Each row is followed by its class.
[ 18  20 -10 -18 -22 -68 -35  27  27  14  16  -8 -55 -50  -5 -53 -32  35
   5   0   0  23  58 -17 -29 -22  21  26  22  23 -37 -37 -53  -3  33] -> sez
[-26   0  -2   0   5   5  -7   5 -16  -6  -6 -15  22 -23 -15  53  28  26
   2 -31 -17   4 -13  -7  68  35  14  -1   0   5  34 -24 -24  39   6] -> Vugu
[-17 -31   2 -16 -23  16  20 -21  -7 -19  11 -24 -16  28 -18  19  37  28
  10  -7 -21  24 -14  41  37  -3  26 -45 -16 -27   1 -24  -1  10  18] -> Lepes
[ 32 -10 -14  30 -21 -16   4  -2 -13   4  -9   0  -4 -35 -19  21  -7 -25
  -5  20 -23  12  -1  15  13   9  20  10   5  18  -1  -9 -34 -20   5] -> kib
[ 21 -47   9 -29  26  31  26 -19  27  35  29  49  31   3  35  42  34 -27
  -9  22 -29 -18  60 -21  17  11  -4  -8  22   2  -9  30  20  -1  35] -> raz
[ 38 -48 -10  -3   0  61  15 -20  37   2  23  -2  34  -7  21   5 -13  19
  11  -7 -16  21   5  -2   3  35   0  -1  10   1 -24  23  10 -53  36] -> Vese
[  0 -44  19 -17 -16  23 -13 -20   3   5 -11   3 -47 -21 -22   9 -12  47
  15  -2 -49 -32   6  33 -26  -9  15   0  18   2 -20  10  -8 -14  34] -> Lepes
[ 21  59  25  20 -28  14 -30 -39   6  53  10  10 -39  23  -9  24  -4  16
  -1  12  -5   5  -6   0  37  18   0  24   2 -23 -29  30  22   1   3] -> Nadub
[  3  -4  -8 -31   3 -16  31   2 -18 -21  -5 -29 -38 -38 -17 -31  10  58
   5  -1  18  33  -5 -29  50  21   8  -9   7  35   4 -23 -44  33  -4] -> misu
[  2  28  20  32 -41   5 -17 -27   0  21   6  -2  29 -29 -27  32  -2 -39
 -14  -7  20  -4   9  17 -30  10  -8  35  21  -2 -34  -9 -39 -89  -7] -> Num
[ 20 -14   3 -18  27  -8  12 -16  -5 -21 -12   0 -43  32  10 -41  19  71
 -18  30 -11   9   0 -28  50  -7  10   2  -6  19  11  34   5  42 -15] -> kib
[ 15   0   0 -22 -12 -27  -1 -15   3  11   8 -17 -51 -65  -1   0  14  42
   7  11  -9 -25 -11 -15  30  26  13  23  -2  -5  -4  -5  21 -11 -25] -> Vugu
[ -9  57  32  -6  14 -28  25 -31  16 -73  -7  -3  19  33   1 -16  14  56
 -60   8   9  18  47  26 -44   4 -12  16   1  10 -23   3 -16 -77   8] -> fana
[  0 -26  12  -6   4 -10 -31 -18  -6 -59  44 -66 -30 -23 -35  29 -50  78
   7 -41  13 -53 -36  24  10   6 -26  25  13  16  24 -52   9 -20  -9] -> raz
[ 44 -24  -8  42  -1  -1   2  29   1 -21  18  19   4 -29  -3  -2  -6 -58
 -34   1  -2   7 -33  -1 -61  -7   7  15  22   4 -31  35 -20  -7 -14] -> fana
[  3 -38  -6  14   9  16   8 -15  18  17  -3   0  -2 -16  31 -19   5  18
 -23  18 -12 -24  39 -49  20  13   7  33   4  27 -11  11  24 -21   2] -> sez
[ -9  -4   4  -3   4  29  -4  -2 -25 -44   3  24  34  27 -12 -37  -5  24
 -17  26 -11 -14  31  18  24  22  11 -29  16  24  22  23 -38  25  19] -> ronoz
[-10 -21   5  -1  -3 -13 -21 -42  -7  -9 -45  -4 -17  27 -25 -10 -23 -17
   4  -3   5   5 -92  41 -25 -65  41 -11 -11   9 -10 -32 -27 -38  13] -> Vugu
[  1   3  14  30   6  14 -14   0   7 -48  25   3 -19  25 -93   6 -45 -37
  27   3  35 -11  16 -44   2  59 -63   7 -13 -14  19 -10 -16  18 -45] -> Num
[  8 -15 -20 -46 -31  19  -8  21 -19  51  43  16 -14  26  28  -5 -22  12
  -6  -3  15  -5  18   7  16 -20  24 -20  22   8 -15  10  19  27  -1] -> kib
[ 32  -4  14  14   5  15   2  -9 -12 -29  19  15 -11   4 -32  44 -11 -33
 -17 -12  20  12 -20 -24  13  22 -22  18  28  -1   0   2 -12 -16 -10] -> fana
[-20 -52  13  25  27 -22 -55   9   5 -30  -4   5  80 -15 -38  -5  -6  27
 -10  29 -19  16  27  34 -62  20  -9  18  -2  31   5  29  14 -25  -5] -> Vese
[-10  15  25   0  11  12  20 -33  -2 -38  -7 -27 -25 -44 -49 -32  39  31
  18 -15  -2  45 -30 -10 -14  39  12  -4 -13 -17  -3  -4 -60  32 -30] -> Nadub
[ 36 -31 -17   8 -13  16  51  27 -24  44  -5  21   8   4  30   1  -6  -9
 -29  59 -28 -27  29  15 -39   6  22 -21   2  29 -40  74   1 -13  17] -> Lepes
[  18  -28   -8    8  -31   22   23    5  -12 -114   20   -8   38  -39
   12  -42  -18   26  -16   16   11  -17   39   55  -15    7   -6  -19
   42    0   -8   -3  -66  -72    0] -> Num
[-72 -19  45  10  12   4 -75  -2 -12  18 -49  22 114 -27 -53  80  -9  12
  37 -11 -31   5  83  34 -55  41 -47  18  16 -10  -5  26 -16 -28   2] -> Vese
[ 42 -76   1 -38  49  26   8 -27  18 -15 -26  32  -3   4  49 -28 -22 -14
  10  11 -22  61  -3  -2 -27 -24 -28  24  57  -4 -34  38  14 -52  39] -> Num
[ 19 -10   8  19   8  39  45 -23   9  -5   3  34  20  -9  20  20  51 -22
 -17  28 -43  38   5  13 -29  50   9  -7   0 -26 -16  60  27 -11  27] -> Lepes
[ 38 -40 -17 -15   8 -30 -12   7  27 -20  18 -45  11  49  -7 -18 -17  15
  27 -16 -19  58  11 -18  -1   9 -29  -2  -1 -53 -16 -15  -6  34 -13] -> Lepes
[ 33 -34 -18  25 -16 -14   4  -5   3  -1  20  -9  11  10  -8 -16   9   6
 -17  27  10  -2  13 -26  -3   0   8   2 -17  -3 -17   0 -14  -4 -40] -> kib
[-10 -11  -2  21 -24 -76  -4   8  16  -7  26   2 -20 -34 -12   5  81  26
  -9  54  32   1  43 -19  24 -28   2 -14 -37 -28 -16 -17   0 -24 -27] -> Num
[ 51 -48   0  19   0  -8  -5 -26  13 -16  13  -5  -6 -20   2  -1   9 -24
   4   4   3  11 -33  -7  -2 -14  18  19  21 -17 -17  -1 -18 -27   4] -> sez
[ -5  30  17  15  19 -19  14 -28   2 -35 -29 -14 -18 -34  19  43  18  27
  23 -33  13 -14 -51   5  11  -6 -22  12 -13 -33 -11  12 -10 -37   7] -> Vese
[ 48 -45 -21 -27 -23 -51  31  -5 -14 -18  23  12  49  -4 -23   7 -11   8
  35  37 -32 -19   5  59 -37  -5  43 -45  -1 -15  18 -29 -64 -18  34] -> ronoz
[ -44  -45    9  -34   11   17   10   12  -34  -23  -15  -13   35    4
  -43  -31    0   35   28  -22   -9   58    2   13 -107   25    2  -34
   -1  -15  -18   10  -50   49  -22] -> Lepes
[ -5  -8  15  31  -1  16 -58  12  -7  29  15  17  18 -44 -25  44   7 -12
  -8  18   3   6   3  -7  28  13   2  16  23  16  18  20   1  11  10] -> Nadub
[ 15  35   4 -15  -9  25   2 -19  25 -15   4  24 -56 -32  -3 -69 -28  31
  19  29  -8  -1  -3  -3 -36  30   8 -13  -2  -4 -12  34  -3 -14  34] -> ronoz
[  29  -41   19  -29    0   -6   -5  -23    0 -113   35  -39   33  -19
  -80  -74  -20    2   23   48   19   32   33   20  -17   60  -25  -28
   15  -10   22  -11  -45  -14  -72] -> raz
[-13  10   9   5  17  12 -35 -46  -4  17 -44  41  10 -39  -2  18 -30 -54
  16   9 -31  25 -61  -7  -5  39   1  52  20   0  36   7  56 -25   2] -> Vugu
[-16  -1   8  22  -6 -18 -11 -43 -19 -46 -34 -24 -35 -18 -16 -19   0  24
  20   6 -26  17 -44  15  30   1  -5   8  -9 -15   5 -18   5  13 -26] -> raz
[  8  20  -2  30 -15   8  -4 -21  25  24  -7  13  24   6  19  -2 -12 -65
 -15 -11   1  -4 -26   0 -15 -24  36  19   7   6  -9  -8 -23 -37  32] -> sez
[-13  13  -5 -28  10 -23  30 -10 -20   5  17   0  41 -14   8  44  22 -38
  23 -36  24  41 -20  -9   7  37 -20   4   8 -38  12 -27  13  28 -21] -> misu
[ -6  21   8  53  14   8   8 -11  10 -64 -16  16 -37 -23  17   8   2  69
  11   4 -24 -29   0   3 -23  15 -26   2 -22 -47 -12  36   2  23   9] -> Nadub
[-17 -25  -1  30  14  42  25  -8  20 -39  13  -1 -20 -47  16 -20 -11  -4
 -13   2  -7 -65 -11  -9 -46  15 -13  -1 -18  10  -8  22  30 -13 -13] -> raz
[ 15 -68 -46   1 -60 -15  13  12  -5   6   9   6   3 -57  20   6  -9 -17
  34  47 -23 -22  67 -20  91   6  30 -23  10  -6  21 -58  -9 -19   8] -> sez
[  1  -9  -6  36 -19  19 -37  -1  10 -38  13   7  10 -36 -19 -28   1 -17
   7  18  16  -6 -30  -4   5   2  12 -24  -1 -13  17   2 -29 -11  11] -> ronoz
[ 36 -37 -22   4 -30 -10  17 -26 -41 -19   8  24 -37 -24   2 -28   0 -17
  -1  55   7  -2 -22  -6  25  21  15  -3   5 -13 -21   5  26 -11 -52] -> Vugu
[ 26  -5  20  13 -22  10 -10 -19 -16  17  -7   7  27   3 -21  15   7 -37
 -37  11  -5   1 -19  10   3  -4  21  22  32  19 -16  23 -22 -41 -23] -> fana
[-31  14 -12   1   1   5  26 -18  11  -4   5  14  32  19  43 -20   8  -9
 -23  -7   4  -7  18 -10   0  16  -8  10  -9  -5  -5  -6  45   4 -10] -> misu
[ 12 -36   5  -4   4  35  18 -49   6 -30  19  -7  42   8  -3  14   4  50
   0  13  -7 -14 -16  22 -11  29   9 -13  -4  -4  15  -3   4 -61  35] -> ronoz
[ 22  -1   4  10  19 -26   1 -21  26 -18   7  67 -10  -5   1  19   9  19
  31  12 -18 -38   8 -53   4  12  -9  13 -13 -25  18  15  -1  26  15] -> Vese
[ -9  16   9 -29 -42  52 -12 -43  53  25   2   4   6  28  -4  -6 -27 -16
  24  -3  20 -33  37 -24  23 -11   4 -24  -8 -28   0 -24 -15 -61   1] -> kib
[ 50  33  -4  -7 -27   7  44 -34  -6  16  -4   4   0  18  16  -4 -34 -69
  -4 -10  16  10   2 -29 -35   9 -13  17  26 -22 -52  -6 -52 -66  -1] -> Lepes
[ 42 -21   0 -30  -3  16   2 -27  -8  -5   9 -25   2  47  18  -9  -4  13
   2 -24 -13  41  28 -41  60  26 -32  22  44 -33 -27   0 -15  11 -19] -> Lepes
[ -5  61 -11   9  -1 -18  43  13  15 -38  11  12 -25  12 -23  -4 -13  -5
  -2 -19 -20  42  63  21 -41  38  -7 -17 -23  -7 -24 -25 -52  27  32] -> kib
[ 56  26 -21 -12   1   0  21   8 -18   8  13  20 -45 -24  53   2 -11 -32
   0 -10  -3  57  15 -19  80  31 -22  21  48   1 -44  27   2   5  25] -> Vese
[-17 -20 -11 -45   6 -17  32  -2 -32  41   0 -16  48   9  33 -22 -15  14
   2   4   2   3 -14  21 -57 -11  22  -4  -5   1  -7   4  16   0 -33] -> Nadub
[ 31   0  -8  58 -16  21 -29  19  16 -17  24  -1   7 -21 -19  17 -18 -29
   6  16 -14   1 -45  16  12  16   7 -14  -2  -4  16  29 -10  32  15] -> raz
[ 23 -27 -37   2  12 -10  71  -7 -44   6 -23  -4 -23  -4  75 -42 -33 -28
 -21  41 -36 -25 -26   9   7   1   3  12  -3  30 -18  31  63   1 -31] -> raz
[-16  -4  30  -7  -5 -40   6 -15 -40 -39 -49  -6   6 -24 -30  -6   6 -17
 -21  96   1 -63  84  18  38  12 -29  -4   7  21  15  30   3 -71 -54] -> Lepes
[ 29   1  11  13 -41 -27 -12  -2  -7 -22  -3 -24  -1 -14 -60  35  -6 -46
  32  17   6 -10  40   1  23  16 -28 -19   8 -48 -14 -18 -69 -26 -29] -> Lepes
[ 21  32   9   9 -21  23 -14 -24  -8   1  -4  16  38  24   0  68 -10   7
  15  -5  -4  15  12   6  47  25 -12   0  20 -33  17  10 -23 -13  19] -> kib
[  7 -17  11   4   5 -37   8  -5  16 -18 -18 -19  15 -64 -34  10  19 -21
  34   0 -24   2  15  18 -33  29 -19   7  -2 -34 -16   3 -27   3 -28] -> misu
[ 34  54   2   0  -2 -72   5   6 -12 -53  10 -12  28  27 -25   1 -10 -45
 -11  45  11  25  69  27  80  11 -18 -12  14  -7  22 -29 -58  -5 -12] -> Nadub
[ -1 -15   1   5  20 -15   4 -28  -7  -8   3  38 -23 -10 -28 -15 -16 -63
  19  -5 -16 -23   2 -23 -44  20 -21  17   1 -18 -11 -16  -3  13 -10] -> ronoz
[  8 -28   7  34  30 -44  16 -29  18 -35 -29  14 -39 -49 -31  10  18 -17
  30  11 -28  11 -31 -11 -45   3  10  19 -24 -19   3 -15 -15  -1  15] -> sez
[ 32 -35   6  -3   7   1 -13 -14  -9 -24  12  49  -1 -29  12  -8   6  47
   0  32 -26  24  -5   9 -35  -4  18  -1  35  11 -10  33 -21  17  39] -> raz
[ 45  47   8  10 -28 -26 -25 -16  34 -30  54  37 -71 -48 -21 -14  32 -27
  16 -13   0  27 -12  -3  49  16  17  10  18 -30 -15  -9 -28  19  21] -> Vese
[ 10   1   8 -30 -25  63  47  -8  15 -12  -7   1 -34  16  13 -11 -18  17
   0 -15 -43 -18  51  18  23  27  -3 -21  17 -13 -39  25 -10  -9   8] -> fana
[ 19 -16  -3 -53  48  -3  26   6 -20 -24   0  27 -19  21  13  -5  15 -15
  -9  24  26  17   8 -45  77   8  -9 -22  20  13  19  18  -8  42  -6] -> Vugu
[  5   4  11 -25   0  -4   2  15 -22   6   0  -4 -17 -39  23  24  15  28
  -9  -7 -15  16  40   9   5  14 -14  10  42  -4 -28  29 -13  -4  22] -> Lepes
[-23  12  36   2   4  10 -10 -32 -38 -16  13  50  -6 -10  -8  32  41  28
   4   6 -21  -4 -22  40 -29  19   5  -3  15 -26  -4  51  23  53  -7] -> raz
